Below are the code and all the weights of a small trained network. Each question names an input and a class and asks about switching units off, where a switched-off unit gives its printed mean instead of its output.

import numpy as np


def w(rows, s, z=0):
    codes = np.array(rows[::2]) - 128.0
    scale = np.full(codes.shape[1], s)
    scale[-1] = z or s
    return codes * scale


def f(y):
    return np.maximum(y, 0)


def log_softmax(a):
    a = a - a.max(-1, keepdims=True)
    return a - np.log(np.exp(a).sum(-1, keepdims=True))


def net(x, mask):
    res = np.array(x, float).reshape(1, 3) / 4 @ E
    y = f(res @ A[0][:, :-1].T + A[0][:, -1])
    res = res + np.where(mask, y, B[0][:, -1]) @ B[0][:, :-1]
    return log_softmax(res[-1] @ U[:, :-1].T + U[:, -1])


A, B = {}, {}
E = w([
[140,53,199,53],'x0',
[2,66,95,84],'x1',
[118,22,129,207],'x2',
],0.0085)
A[0] = w([
[162,48,107,214,92],'neuron 0',
[185,181,130,108,209],'neuron 1',
[218,161,124,181,182],'neuron 2',
[111,78,109,155,191],'neuron 3',
[137,3,158,126,60],'neuron 4',
[99,150,159,152,42],'neuron 5',
[195,162,171,114,126],'neuron 6',
[73,22,127,122,181],'neuron 7',
[127,85,171,89,252],'neuron 8',
[103,132,117,130,200],'neuron 9',
[56,207,60,163,217],'neuron 10',
],0.018,0.0022)
B[0] = w([
[127,28,87,67,224],'neuron 0',
[198,192,151,123,210],'neuron 1',
[252,112,140,113,230],'neuron 2',
[132,184,98,150,187],'neuron 3',
[33,56,79,120,225],'neuron 4',
[134,151,106,83,133],'neuron 5',
[215,146,145,164,199],'neuron 6',
[53,141,166,92,243],'neuron 7',
[145,103,82,32,197],'neuron 8',
[128,174,99,82,159],'neuron 9',
[35,167,64,211,250],'neuron 10',
],0.029,0.012)
U = w([
[133,102,184,215,8],'0',
[110,103,211,218,1],'1',
[80,242,15,255,112],'2',
[19,135,103,102,225],'3',
[244,233,170,209,142],'4',
[212,53,69,155,214],'5',
],0.0068,0.0039)

Each question gives the input, the list of numbers given to net, and the class t.
The units are the neurons (one row each of A and B). Each row of codes is followed by its name. A weight is (code - 128) times the scale printed after its matrix; where a second scale follows, it is the last column's (A, B and U).
mask holds one flag per neuron, in row order. A switched-off neuron (its flag False) gives its mean, the last column of its row in B, instead of its output. The means were averaged over made-up inputs and are rounded, as every weight is.
A unit's drop is (log p(t) with every unit on - log p(t) with that unit switched off) / (log p(t) with every unit on - log p(t) with every unit switched off).
k most important neurons: the k neurons with the biggest drops, biggest first
drop of u: that unit's drop, to one decimal
input [-8,-5,-1], class 4: most important neuron => neuron 2
input [8,1,-6], class 5: 3 most important neurons => neuron 8; neuron 10; neuron 7
input [3,1,-4], class 4: 2 most important neurons => neuron 0; neuron 4
input [-1,4,-1], class 2: 4 most important neurons => neuron 0; neuron 4; neuron 8; neuron 10
input [7,-4,4], class 3: 2 most important neurons => neuron 4; neuron 7
input [-5,0,7], class 3: 2 most important neurons => neuron 0; neuron 6
input [-5,-7,4], class 5: 2 most important neurons => neuron 0; neuron 3
input [-2,8,-3], class 2: 2 most important neurons => neuron 10; neuron 0
input [-1,8,-7], class 2: drop of neuron 4 => 0.0
input [-2,1,1], class 2: drop of neuron 4 => 0.3
input [-7,-5,5], class 5: drop of neuron 0 => 1.6
